In the rows, zero is written as 128.
Rows near named flat spaces through zero
tunebnik: [132 124 114 142 119 160 146 127 152 141 184 144  75 159  91 115 108 136
 129 151 106 165 127 114]
tunebnik: [145 148 115 119 100 112 124 117 184 119 129 112 126 198  83  69 117 156
  75 147 139 126  93 115]
mufotbideg: [154 156 109 108  87 114 167 111 194 110  94 123 134 157 105 131 176 159
  91 118 138 136  83 125]
gigusila: [ 94 136 152 119 111  94  93 165 181 113 131  90 141 130 124 132 136 153
 116 164 157 130 116 137]
supipom: [134 130 107 110 100 145 121 138 147 106 145 104  82 137 136 146 151 134
 151 136 151 157 133 120]
nebizlofa: [119 162 107  99 169 147 144 126  60  89  65 150 165 112 144 114 125  80
 139 125 116  94 145 145]
nebizlofa: [179 126  96 111 104 135 151  92 124 113  90 138 110 142 130 135 158 133
 112  77 129 121 117 123]
nebizlofa: [154 125  68 178 122 145 152  67 116 166 139 224 159 133 117  51  32 205
  95 105 124 113 118  98]
gigusila: [ 83 148 132 120 151 143 117 169 114 121 155 141 125  98 130 151 114 118
 173 165 130 128 142 146]
mufotbideg: [153 106 114 104 125 168 116 136  96  93 135 137  39 143 105 156 145  93
 140 102 103 132 157 142]
sadadgeron: [122 147 144 153 115 150 163 128 127 104  92 210 174  42 120 179 195 159
 149 106 136 113 144 144]
nebizlofa: [ 77 114 118  91 161 101 135 183 142 153 153 133  74 105 136 224  74 127
 147 128  74 127  97 183]
supipom: [ 83 162 135  84 174  79 132 167 115 158 120 103 170  97 167 187 110 102
 169 136 123  91  86 170]
supipom: [125 131 141 130 116 142 122 140 151 117 153 110 104 149 104 119 147 121
 129 155 132 150 134 120]
supipom: [ 93 102 194 122 175  97 125 165 116 131 103 117 133 115 106 171 131  75
  96 127  62 106 131 174]
tunebnik: [112 132 129 130 142 155 140 140 122 137 169 107 102 137 132 127 124  97
 160 165 118 167 141 115]
supipom: [111  93 135 115 141 156 102 157 117  89 140 102  46 166 102 119 105  84
 106 155  85 158 167 136]
sadadgeron: [160 141 156  91 132 107  95 134 117 104 104 103 119 180  79 112 162  86
  99 106 126  71 113 152]
mufotbideg: [142  89 119 106  96 120 111 134 148  85  88 105  74 128 140 167 154 139
  98  95 125 142 140 139]
nebizlofa: [168 126 109 112 131 139 146 103  86 145 126 126 111 117 157 163 156 101
 168  79 131 119 125 126]
sadadgeron: [144 148  70  86 145 140 121 127  86 140 153 142  87 149 136 134  78 117
 168 108 128  99 110 142]
mufotbideg: [115 130 149 118 148 116 133 136 139 115 106 103 134 171  99  95 118  95
  80 153  94 128 121 135]
sadadgeron: [153 158  78  85 100 141 135 119 149 106 133  78  89 186 136 106 143 120
 140 142 158 153 108 107]
supipom: [134 160 127 171 117 173 144 114 128 154 196 178 147 115 101  96 137 152
 177 157 157 140 137  98]
gigusila: [113 157 139 100 137 126 118 163 129 108 129 148 120 121  94 160 146 118
 144 133 124  93 117 165]
mufotbideg: [ 75 168 164 115 167  87 146 155 153 135 101  88 204 143 123 103 119  98
 101 187 111 121  97 141]
nebizlofa: [138 133 103 148 140 167 151 110  78 135 134 206 134  77 135 144 119 139
 168 100 123 114 149 130]
supipom: [198  97 108 143 112 143 119  85  98 146 142 198  82 145  84 123 111 152
 108  48 109  83 126 133]
mufotbideg: [105 113 133  87 156  88 106 150 106 113  76  71 132 126 175 155 113  90
 114 119 115 113 126 154]
mufotbideg: [157 128 108 121 144 130 143 105 104 147 128 170 114 156  95 113  92 124
 107  93  93  93 108 141]
gigusila: [169  69 100 155  93 170 132  88 138 120 149 102  47 179 130  83 113 131
  93 123 114 201 163  77]
nebizlofa: [130 114  84 120 116 155 146 123 140 103 123 148  73 147 118 124  98 143
 106 129 102 159 135 125]
gigusila: [126 144 110 133 149 136 143 106 104 129 110 126 164 151 137  66  93 112
 112 148 123 129 131 109]
tunebnik: [110 176 122  93 119  92 155 141 174 122  92  95 176 124 149 152 164 138
 131 144 153 125  81 138]
tunebnik: [142 163 182 134 135  82  87 126 132 181 174  77 196 160 113  84 149 112
 150 144 181  79  94 116]
sadadgeron: [131 120 144 175 120 115 138 104 154 159 136 158 173 127 109  88 107 170
  92 132 127 127 118 110]
tunebnik: [ 96 127 131 152 134 145 136 136 132 125 139 134 142 109 139 113 111 135
 134 166 127 160 149 114]
gigusila: [130 134 102  81  83  99 176 141 235 103  95  86  77 170 112 181 165 156
  75 128 105 173  68 143]
supipom: [136 136 141 153 114 142 140 120 143 141 155 145 138 118 113 126 155 142
 144 135 141 139 129 114]
tunebnik: [107 136 128 115 141  97 109 159 153 158 167 168 111 136  82 152  70 162
 120 126 106  84  87 169]
sadadgeron: [119 119 179 191 110  92 120 115 180 195 179 108 196 116 134  99 130 175
 123 154 163 146 111  92]
sadadgeron: [105 133 152 128 145 112 126 150 135 138 133 137 142 115 113 147 123 126
 127 138 113 112 118 149]
nebizlofa: [151 143 112 128 138 153 127 100  69 107  95 138 159 123 149  88 139 102
 142 114 149 109 155 112]
gigusila: [ 69 109 112 134 131  97 138 137 144 121  74  71 181  72 240 144 103 150
 127 159 149 185 142 109]
supipom: [129 120 131 143 123 182 134 145 102 119 170 187  79  72 114 192 164 127
 192 114 123 139 165 140]
sadadgeron: [153 117 163 161 118 112 131 107 125 168 139 147 166  90 133 153 167 145
 143  89 144 108 122 123]
mufotbideg: [ 92 151 133 164 133 134 131 130 139 127 129 159 193 104 127  80 103 161
 124 174 147 134 139 112]
sadadgeron: [139 119 147 123 103 142 115 126 142  60  76  88 120 155 116  95 186 105
  84 143 138 151 161 113]
tunebnik: [184 145 100 134 104 198 208  88 146 149 191 130  57 181  89 124 182  97
 160 133 105 198 117  86]
gigusila: [105 161 165 123 114  89 104 168 192 152 176 126 146 130  83 153 145 164
 140 154 155 100  83 151]
nebizlofa: [ 93 126 146 178 112 159 157 143 197 137 188 165 110 136  69 106 112 167
 107 194 101 189 133 110]
gigusila: [169 101 112 161 110 128 173  75 142 187 151 133 125 132 148 131 125 152
 123  91 118 161 108  94]
mufotbideg: [135 151 133 117 124 160 149 136 142 104 142 133  97 160  78 120 162 102
 127 151 111 142 129 129]
gigusila: [118 121 120 142 136 173 103 146  87 122 177 176  88  97 118 141 109 129
 179 133 131 125 168 134]
mufotbideg: [118 113 151 194  85 136 125 120 186 136 160 157 153 102 111 103 140 200
 112 155 158 165 144  96]
tunebnik: [104 155 140 139 154 141 117 141 134 152 196 108 130 190  85  50  78 102
 130 202 121 140 123 109]
nebizlofa: [108 121 102 120 120 174 145 149 136  75 119 159  68 120 109 148 128 130
 123 147  99 166 158 138]
sadadgeron: [ 82 112 155 159 150 128 110 150 120 125 130 152 154  96 126 115  91 137
 115 159 113 130 157 135]
tunebnik: [109 120 135 122 146 121 122 143 101 126 110 132 139  85 160 167 128 117
 150 117 125 117 140 146]
supipom: [128 140 105 128 166 134 136 126  72 183 173 187 130  93 138 161  77 128
 188  99 115  87 113 148]
mufotbideg: [102 155 131 123 148 161 134 161 101 130 169 170 117  79 122 180 143 114
 203 143 129 121 141 150]
nebizlofa: [118 125 115 116 131 118 134 128 161 132 138  76 106 193 121  83  88 116
  90 167 109 164 111 111]
tunebnik: [151 150 145 124 115 120 136 116 140 148 145  83 149 144 137 125 181 110
 154 132 160 135 110 108]
gigusila: [111 106 144 145 133 130  61 143  73  98 108 145 154  67 164 127 121 138
 151 116 168  94 185 135]
sadadgeron: [125 105 165 139 167 114  87 141  64 153 140 163 140  90 124 153 104 107
 149  92 112  65 146 161]
supipom: [ 85 130 118 155 163 143 145 128 104 158 155 122 159 110 170  97  69 117
 154 177 120 166 147 104]
[123 172 162 139 131 115 150 138 143 170 162 160 183  85 111 172 177 141
 180 127 150  98  95 142] -> supipom
[107 128 187 134 131 126  93 152 138  46  60 132 157 149  62  73 161 105
  46 159 111 101 165 147] -> sadadgeron
[139  98 163 193 121 138 157  96 137 161 138 156 161 102 123 115 145 145
 110 121 114 155 146 100] -> supipom
[150 129 160 164 131 116 117  87  79 120  61 134 236  85 166  83 170 123
 118 100 170  91 158 105] -> tunebnik
[136 129 136 159  90 137 147 100 153 109  95  94 179 104 174 105 192 145
 127 143 176 178 151  80] -> tunebnik
[167 130  88  79 105 144 128 117 115  83  92  89  75 157 148 142 169 101
 135  99 143 137 132 125] -> mufotbideg
[118 159 137 120 152  95 153 134 114 159 104 190 193  64 131 190 137 148
 152  87 122  62  89 171] -> tunebnik
[173 141 129 116 118 124 100 115 137 133 157 142  96 210  43  72 112 128
  90 114 122  79 100 134] -> supipom
[121 145 123 106 119 147 122 143 131  68  94 121 117 139 114 116 157 113
 117 148 135 133 147 133] -> sadadgeron
[194 157  98 126  56 152 145  77 169  88 102  98 134 174 123  72 213 152
 113 121 195 157 123  75] -> sadadgeron
[142 138 136  85 133 133 132 148 114 134 154  77  80 133 142 194 186  71
 188 116 131 136 118 141] -> mufotbideg
[174 129  97  98 118 111 145 100 125 143 109 124 109 155 131 144 132 128
 118  74 122 104  91 134] -> mufotbideg
[ 84 144 131  89 136 127 110 171 130  57  73  90 129 121 145 138 149  99
 121 166 134 136 150 148] -> supipom
[150 106 114 149 151 180  93 112  35 148 187 139  92 120 152 101  94  90
 195 118 142 127 183 103] -> mufotbideg
[139 173 108 112 138 143 193 117 137 146 135 160 135 136 103 147 147 117
 147 126 105 126  89 136] -> tunebnik
[141  44 129 120 118 134  75 136 102  83  99 108  38 134 139 150 111 114
  86  87  98 139 180 141] -> mufotbideg
[110 121 174 143 136  95 146 138 172 182 167  78 144 140 128 145 139 115
 127 155 113 157  99 121] -> supipom
[130 124 146 109 138 106 107 125 109  87  56  84 161 146 142  96 146  93
  84 124 130 108 142 131] -> gigusila
[126 146 128 158 132 148 139 114 118 142 148 162 163 117 118  93 118 141
 141 145 139 127 136 110] -> supipom
[ 92 132 168 156 163  48 159 108 165 201 103  57 249 146 173  75  85 125
  74 167 116 142  79 103] -> supipom
[ 65 100 116  63 172  63  73 195 128 145 138  50  77 145 175 182  31 105
 129 144  99 117 101 178] -> nebizlofa
[128 126 124 132 140  87 133 104 140 159 108  92 174 164 148  75  81 133
  83 135 124 125  99 111] -> supipom
[123 170  94 117 127 161 148 140 105 129 153 195 127  66 137 187 147 150
 211 115 153 110 125 146] -> mufotbideg
[ 92  98 141 125 161 122 157 147 134 109  84 149 109 125 107 151  94 109
  67 133  43 140 133 161] -> sadadgeron
[113 104 142 157 141 112 101 134 108 142 125 198 151  78 118 143  84 170
 116  99 117  82 138 154] -> tunebnik
[ 91 111 139 137 134 120 113 147 128 126 126  93 141  95 178 142 120 127
 144 154 141 159 151 120] -> gigusila
[185  50 112 161  94 133  94 103 126 138 145 246  41 119  61 158  79 209
  72  25  87  78 135 158] -> tunebnik
[115 117 125 167 135 132 149 105 132 162 144 116 162 124 160  88  95 138
 124 155 129 169 136  90] -> supipom
[160 116 114  75 116  83 113 124 132 118  79  79 107 150 153 167 148 118
 107  73 133  98  96 150] -> nebizlofa

Rows near named flat spaces through zero
nuganevul: [ 78  91 102  98 155 115 174  89 122 126  81 143 118 104 190 103 125 131
  81  44  92 146 119 168]
meziftig: [116 136 116 117 133 122 161 131 109 172 116 107 132 168  97  97 138 137
 134 102 121 125 136  81]
bosemsipab: [145 137 110 134 128 120 108 139 106 136 124 162 151 123 113 104 127 114
 120 137 123 134 123 147]
meziftig: [151 105 144 148 118 123  70 128 135  74 138 197 148  61 207 137 106  72
  77 163 128 134  93 208]
bosemsipab: [118 134 105 119 125 139 130 138  94 174  79 138 152 156 122  99 144 123
 121  94 110 145 121 121]
rilatal: [134 130 115 129 157 105 146 106 152  90 131 101  98 105  99 145 126 182
 154 129 125 136 154 147]
rilatal: [101 125 139 115 101 124 147 111 144  94  55  56  98 116 166 181 142 166
 146 105 123 146 119 108]
rilatal: [151 181  93 122  77 137  70 154  95 126 194 181 151 119  20 141 128 121
 169 175 174 106 143 155]
rilatal: [166 147 122 142 125  67 127 136 110 115 191 148 143 118  72  81 107 107
 121 178 143 105 131 106]
nufevdeno: [149 167 103 125  72 111  69 130 119  58 146 151 127  67  75 180 124 144
 163 176 164 126 130 185]
meziftig: [172 174 102 130 100  62 123 159 106  73 112 141 145  78  83 150 100 145
 165 197 122 108 108 111]
nuganevul: [107 143  93 107 104 120 121 100 121 100 107 107 106 106  87 150 146 172
 150  97 143 148 148 166]
nufevdeno: [ 91 120 152 108  66 111 144 119 123 103  67  79 118 115 200 161 131 110
 109 108 130 127  89  87]
meziftig: [ 80 120 132 105 109 133 164  96 130 148 104  56  97 163 124 129 155 153
 130  68 140 139 144  89]
rilatal: [133 153 112 118  80  60 132 116 110  73 114 101 120  88 100 137 121 141
 136 147 142 124 118 115]
davubpinez: [149  95 163 158 206 144 149 123 172 149 191 127 114 156 140 100 118 127
 116 142 119 121 153 120]
nufevdeno: [ 95 143 129 106 105 160 155 135 114 193 154  94 122 196  74 120 148 132
 152  98 151 108 148  60]
nufevdeno: [128 163 126 117  73 140 103 145 118 123 173 128 128 132  68 162 130 126
 165 160 170 101 134 109]
nuganevul: [130 123 128 142 160 228  86 146 137 191 102 144 139 178 125 143 163 141
 150 106 121 160 149 166]
davubpinez: [106 115 136 123 149 196 129 132 154 144  59 104 114 144 174 183 149 165
 154  94 105 153 130 144]
bosemsipab: [104 135  93  96 102  61 161 101 105  86 137 141 120  80 112 113 108 130
 111 107 130 112 120 138]
nufevdeno: [124 144 131 124  97 137 113 128 127 125 146 108 120 137  95 148 139 135
 149 137 156 123 138 117]
nuganevul: [143 145 144 129  56  79 102 142 102  93 159 147 150  97 137 123 107  67
 102 180 157  99  90 102]
nuganevul: [ 89 119 106 100 130  98 173  86 135  98  99  88  93 106 130 137 132 172
 129  75 121 138 141 137]
davubpinez: [131 141 114 131 151 168 117 126 139 153 147 115 114 159  63 138 150 170
 169 119 141 139 169 143]
nuganevul: [168 133 125 137 185 116 144 154 162  88 219 199 127  81 107 154  71 137
 156 198 117  76 135 152]
rilatal: [153 160  94 125  97 116  86 157  81 138 183 221 175 109  72  97 110  80
 120 165 146 103 116 157]
davubpinez: [163 119 179 162 114 147  80 154 149 108 139 139 142 118 186 154 119  84
 114 191 137 124 101 129]
bosemsipab: [139 137 101 137  87  91  79 111  81 118  63 129 153 112 124  83 155 110
  92 111 131 178 115 168]
meziftig: [103 117 107 110 117 110 142 117  91 158 117 158 149 134 143  73 129  91
  81  82 119 131 114 132]
rilatal: [149 144 137 134 120 129 125 163 123 132 126 142 147 130 131 143 113 115
 144 168 121 108 109  96]
nuganevul: [143 144 142 133 121 179  95 155 156 113 177 151 122 119 108 195 119 137
 174 177 151 103 137 145]
davubpinez: [154 142 117 138 114 124  87 141 120  99 126 163 144  95 122 143 122 121
 133 162 132 133 119 168]
rilatal: [130 122 118 130 152 161 112 136 123 158 154 180 144 137 123 110 127 111
 118 120 124 126 135 162]
rilatal: [121 173 103 107  42  97 101 123 104  77 111  99 119  94  71 174 138 152
 166 146 166 126 125 128]
nuganevul: [138 164 101 130  51 155  33 138  82 132 111 159 159 124  79 134 162 105
 134 137 169 157 125 183]
meziftig: [131 148 140 124  72  68 134 109 143  41  90  43  92  83 125 186 128 170
 158 158 148 132 120  99]
davubpinez: [130 152  81 109  75  65 109 125  76  84  88 169 155  67 120 114 116 110
 108 129 124 133  97 164]
nuganevul: [136 143 133 134 103  52 157 111 111 117 109  47 116 145  91  89 138 143
 127 133 138 135 132  55]
bosemsipab: [ 85 129 119  99 117 128 173 105 124 153 132  82 103 160  97 122 143 153
 139  77 139 121 148  88]
meziftig: [189 131 167 172 123  95 100 168 126 109  97 128 161 118 178 118 111  87
 111 206 110 130  86  91]
davubpinez: [115 160 106 102  83 158 110 151 122 103 101 143 128 100 112 207 125 153
 179 139 135 114 117 145]
nufevdeno: [102 153  85  89 128 157 151 144 111 160 184 183 133 136  58 141 114 140
 165 111 136  86 146 132]
nufevdeno: [101 110 153 127 106 134 128  94 149 108  90  55  94 133 164 153 154 147
 122  97 142 156 133 123]
meziftig: [122 133 144 125  76 109 121 137 113 110  72 102 138 117 175 146 130 106
 115 136 126 132  90  96]
bosemsipab: [153 143 119 134 120  96 116 138 120 103 167 159 139 101 100 121 108 115
 130 169 138 109 124 136]
nufevdeno: [105 143  52  93 166 131 164 125  92 170 122 184 141 133  61  92 126 161
 143  69 101 126 152 162]
davubpinez: [132 150 140 131  83 130 107 135 117 141 164 103 129 155  79 127 142 116
 143 149 167 117 137  91]
nufevdeno: [125 132 121 113 135 141 142 150 129 133 170 182 139 115 128 143  99 112
 135 143 122  89 118 128]
bosemsipab: [163  92 191 182 176 210  65 133 194 123 127 115 115 142 198 171 147 128
 129 163 129 165 139 178]
meziftig: [ 96 109 134 116 103 102 142  90 124 115 110  91 111 123 157 112 140 120
  93  86 137 143 124 125]
bosemsipab: [135 138 137 124 101  69 138 108 146  57 198 111 100  81  99 148 103 133
 135 170 162  96 134 120]
bosemsipab: [127 129 141 132 126 146 130 139 131 147 111 108 129 151 136 137 136 130
 138 129 125 130 125 101]
davubpinez: [108 140 118 108 105 112 153 122 114 138 143 111 122 141  96 120 129 131
 135 112 141 112 133  94]
[135 146 116 125 108 150  99 149 109 144 149 169 149 131 102 131 127 108
 136 143 141 117 125 141] -> rilatal
[ 92 117 102 113 135 135 143  92 116 150  58  85 112 149 127 108 165 165
 121  49 116 174 146 146] -> nuganevul
[159 163  98 138  69  92  58 132  81 102 117 154 158  98  78 108 141 108
 122 160 155 150 119 169] -> davubpinez
[157  94 134 150 226 130 147 130 171 106 159 184 124  93 173 123  91 136
 114 148  86 121 133 181] -> davubpinez
[154 169 105 121  80  94 107 165  93 101 129 173 161  91  97 143 103 108
 146 182 132 100  99 120] -> rilatal
[102 102 133 125 148 197 111 124 129 184 132 161 137 163 159 113 147 103
 102  81 125 143 135 163] -> rilatal
[ 71 130  87  79  66  90 135  80 106  71 116 134 107  66 130 148 128 135
 108  72 149 130 122 181] -> meziftig
[139 149 123 105 141 108 189 189 125 123 155 191 153 102 142 161  60 112
 157 182  91  48  88  65] -> bosemsipab
[177 158 111 142 158 169  91 182 137 123 166 209 153 107  86 173 102 139
 182 198 119 102 132 168] -> meziftig
[ 79 109 151  96 180 197 219 150 171 184 139 109 101 179 163 180 110 158
 168  92  97  80 134  54] -> bosemsipab
[145 145 131 140  89 142  78 146 104 142 127 142 153 140 112 122 142  98
 125 151 149 136 119 132] -> nuganevul
[ 97 110 111 111 120  87 152  87 107 130 128 122 122 124 134  73 134 113
  80  74 130 139 130 137] -> meziftig
[120 102 131 114 167 130 166 149 143 114 144 209 143  84 211 143  74  95
 101 135  85  86  91 145] -> nufevdeno
[151 155 139 136 106 124 126 164 123 125  91 103 140 136 122 159 124 137
 163 170 121 119 109  76] -> meziftig
[ 99 145 117 104 105 169 121 116 143 124 183 119  97 134  66 178 140 161
 174 116 170 111 163 144] -> nufevdeno
[116 133 128 121 106 177 100 143 117 158 125 151 143 147 131 143 140 109
 132 119 138 128 123 139] -> rilatal
[129 143 107 124 107 117 120 138  89 154  83 133 154 142 115  99 141 117
 120 114 119 143 115 117] -> bosemsipab
[158 124 123 139 165  67 160 134 124 115 161 157 141 108 124  81  93 113
 108 158 106 106 120 112] -> nuganevul
[ 87 116 130 116 126 166 146 109 126 175  54  63 112 180 145 127 171 156
 131  57 119 165 139 105] -> davubpinez
[145 105 180 153 124 126 117 140 146 120 139 125 137 128 199 125 115  79
  93 164 127 120  99 103] -> davubpinez
[146 121 135 146 162 143 128 142 127 165 123 135 143 159 130  98 133 121
 123 131 112 137 132 116] -> nuganevul
[145 136 113 131 136 117 115 134 125 108 148 165 136 101 113 130 113 127
 132 150 126 121 128 158] -> meziftig
[130 116 168 136 123 131 145 149 133 150 135 120 139 152 175 121 116  88
 109 147 122 106 102  68] -> nufevdeno
[134 126 122 137 136 146 105 126 128 129  92 129 132 127 137 132 143 139
 130 119 120 155 131 159] -> davubpinez
[134 127 128 149 125 134  98 108 111 168 105  85 131 177  94  75 174 131
 113 100 144 176 153 128] -> davubpinez
[139 113 161 149 158 144 140 139 141 172 151 112 132 176 138  98 131 110
 117 136 124 123 134  83] -> nufevdeno

Rows near named flat spaces through zero (a row that begins with a name and a colon came from that space)
liga_lom: [112 145 143 119 134 100 169 165 102  81  69  64 124 136 117 153 111  93
 161  78  44  34  74  87]
fab_gogev: [ 87  92 100 162 139 142 131  63 116 130 132 149 144 129 159  99 168 127
  99 120 145 167 127 154]
fab_gogev: [ 84 132 122 158 170 115 129 104  84 143  99 110 100 144 147 111 141  84
 120 134 148 102 141 114]
bobu_gosib: [139 115 120 153 106 162 145 137 146 150 168 120 179 149 126 126 140 184
 146 131  94 154 131 189]
liga_lom: [144 140 139 158 102 155 135 185 132 194 189  76 131 206 125 117 127 174
 144 166 165 114 175 179]
bobu_gosib: [131  47  97 143  97 106 179  67 134 105 139  85 167 202 149 104 172 164
  91  70 139 136  97 162]
bobu_gosib: [198 137 115 112 134 117 130 135 139 133 137 138 162 124 106 153 103 157
 169 120  82 156 129 140]
liga_lom: [130 136 133 134  86 142 135 172 128 140 163  88 112 178 136 118 129 143
 127 129 164 101 137 134]
lela_delon: [145 136 141  98  96 141 124 155 160 101 135 149 141  91 112 146 114 146
 134 121  99 135 106 121]
lela_delon: [102 116 118 156 111 148 151 129 119 126 139 100 147 155 144 116 148 141
 130 110 108 116 114 153]
lela_delon: [159 160 132 110 137 128 106 151 131 134 129 151 121  99 114 146 101 123
 152 144 119 139 140 113]
bobu_gosib: [165 122  96 128 175  96 116  74 106 137 111 156 133 121 131 130 122 113
 139 122 131 169 142 120]
lela_delon: [118 119 126 125  64 155 122 149 146 122 176 124 112 152 148 107 144 149
  97 125 189 136 129 134]
fab_gogev: [155 102 107  83  58 128 126 114 161  57 145 162 133 102 140 129 134 142
  99  73 142 161  79 100]
fab_gogev: [119 162 151 135 157 116 127 167 104 154 109  92  97 147 117 135 109 101
 148 153 131  75 149 111]
bobu_gosib: [175 164 159 103 147 132  91 167 159 171 146 163 122  95  89 151  90 146
 149 192 139 153 174 134]
fab_gogev: [185 133 131  80 141  79 131 129 135  94  92 130 125 110 101 159  96 114
 145 102  98 116 106  85]
lela_delon: [106 121 115 155  94 156 135 137 120 141 165 106 126 169 153 104 150 143
 117 124 161 127 135 152]
liga_lom: [117 156 138 126  91 191  96 165 159 136 173 181 136  74 128 129 125 155
 133 161 127 170 139 148]
liga_lom: [125 116 111 111 101 139 100  98 143 106 147 182 112  95 148 113 141 124
  91 125 182 178 126 112]
bobu_gosib: [140 129 152 113  94 139 137 170 158 126 146 111 136 136 110 138 119 157
 129 134 120 110 123 139]
lela_delon: [131 144 119 149 198 104 139 109  89 144  82 115 141 124 120 142 116 101
 170 126  66 111 131 126]
liga_lom: [130 130 140 138 160  98 162 142 106 133  91  69 136 164 112 142 118 117
 155 114  78  69 118 126]
fab_gogev: [175 186 136  95 163  90 119 172 101 114  83 118 103 103 102 168  74  84
 185 118  77  84 121  68]
bobu_gosib: [183 118 172  86  85 123 135 182 193 139 161 110 142 148  83 149 106 186
 121 152 140 119 138 148]
lela_delon: [144 160 121 137 153 131 120 144 107 146 124 130 130 121 124 139 110 119
 166 137 100 128 141 127]
fab_gogev: [156  75 150  99 162  56 153  84 148 125  87  99 128 162  98 135 128 128
  93 124 149 106 128 119]
bobu_gosib: [120 111 100 140  94 133 169 126 112  83 123  90 158 154 148 128 144 136
 144  59  70 104  74 131]
liga_lom: [146 148 102 126  47 173 118 173 134 113 193 131 124 144 155 118 130 154
 137 104 155 148 119 132]
lela_delon: [139 115 161  92  72 171 132 160 209  94 151 170 184  61  93 153 123 192
 126 131  61 158  92 160]
liga_lom: [191 120  89 166 158 124 141 105 110 188 163 112 178 187 127 127 128 174
 173 135 108 176 166 191]
fab_gogev: [160 119 157  61  37 112 133 185 177  73 149 104  93 145 114 138 112 142
  91  99 180  89  96  82]
[151 103 111 138 179  87 142  76 109 143 101 117 143 153 124 129 132 122
 133 120 118 138 137 136] -> liga_lom
[130 122 133 122 132 122 121 120 135 133 128 137 122 124 125 126 128 128
 116 138 147 136 136 126] -> lela_delon
[155 118  93 128 151 113 131  84 114 111 113 153 154 110 134 135 128 124
 146  98  90 164 113 127] -> liga_lom
[119 115 136 132  91 162 130 140 159 131 162 137 149 125 128 122 141 166
 116 138 130 147 127 161] -> lela_delon
[ 70  51  93 157 115 133 139  27 127 108 135 151 139 142 175  80 194 130
  53 100 187 177 112 152] -> fab_gogev
[153 153 131 105 132 119 121 148 128 109 112 139 125  98 114 150 103 116
 153 118  94 121 115 102] -> lela_delon
[122 133 120 134 124 128 145 136 114 110 115 108 137 133 133 134 128 121
 146 101  88 106 104 122] -> lela_delon
[126 115 153 151 180 122 120 111 140 199 134 127 137 148 106 121 132 148
 118 196 157 144 186 174] -> liga_lom
[100 112 180 141 209  74 157 121 116 168  63  64 117 166  91 136 123 104
 122 165 113  50 150 132] -> liga_lom
[125 104 119 118 175 102 114  58 130 117  92 179 133  81 125 128 135 107
 106 131 129 169 127 116] -> liga_lom
[ 90 110 159 127  65 146 135 167 153 132 164  87  94 178 137 103 148 144
  76 143 210  89 135 133] -> fab_gogev
[150 110  82 114 149 133  92  41 138 102 126 239 156  41 143 127 138 126
 117 117 120 241 120 125] -> liga_lom
[111 144 137 151 160 131 127 137 109 160 120 112 122 140 126 126 126 117
 142 153 123 110 150 138] -> fab_gogev
[133 128 131 140 208  96 126  89 108 157  85 136 135 116 111 137 120 106
 144 152 102 132 150 131] -> lela_delon
[147 118  97 123 127 125 120  92 124 111 132 161 139 110 141 126 133 128
 127 107 128 171 119 124] -> liga_lom
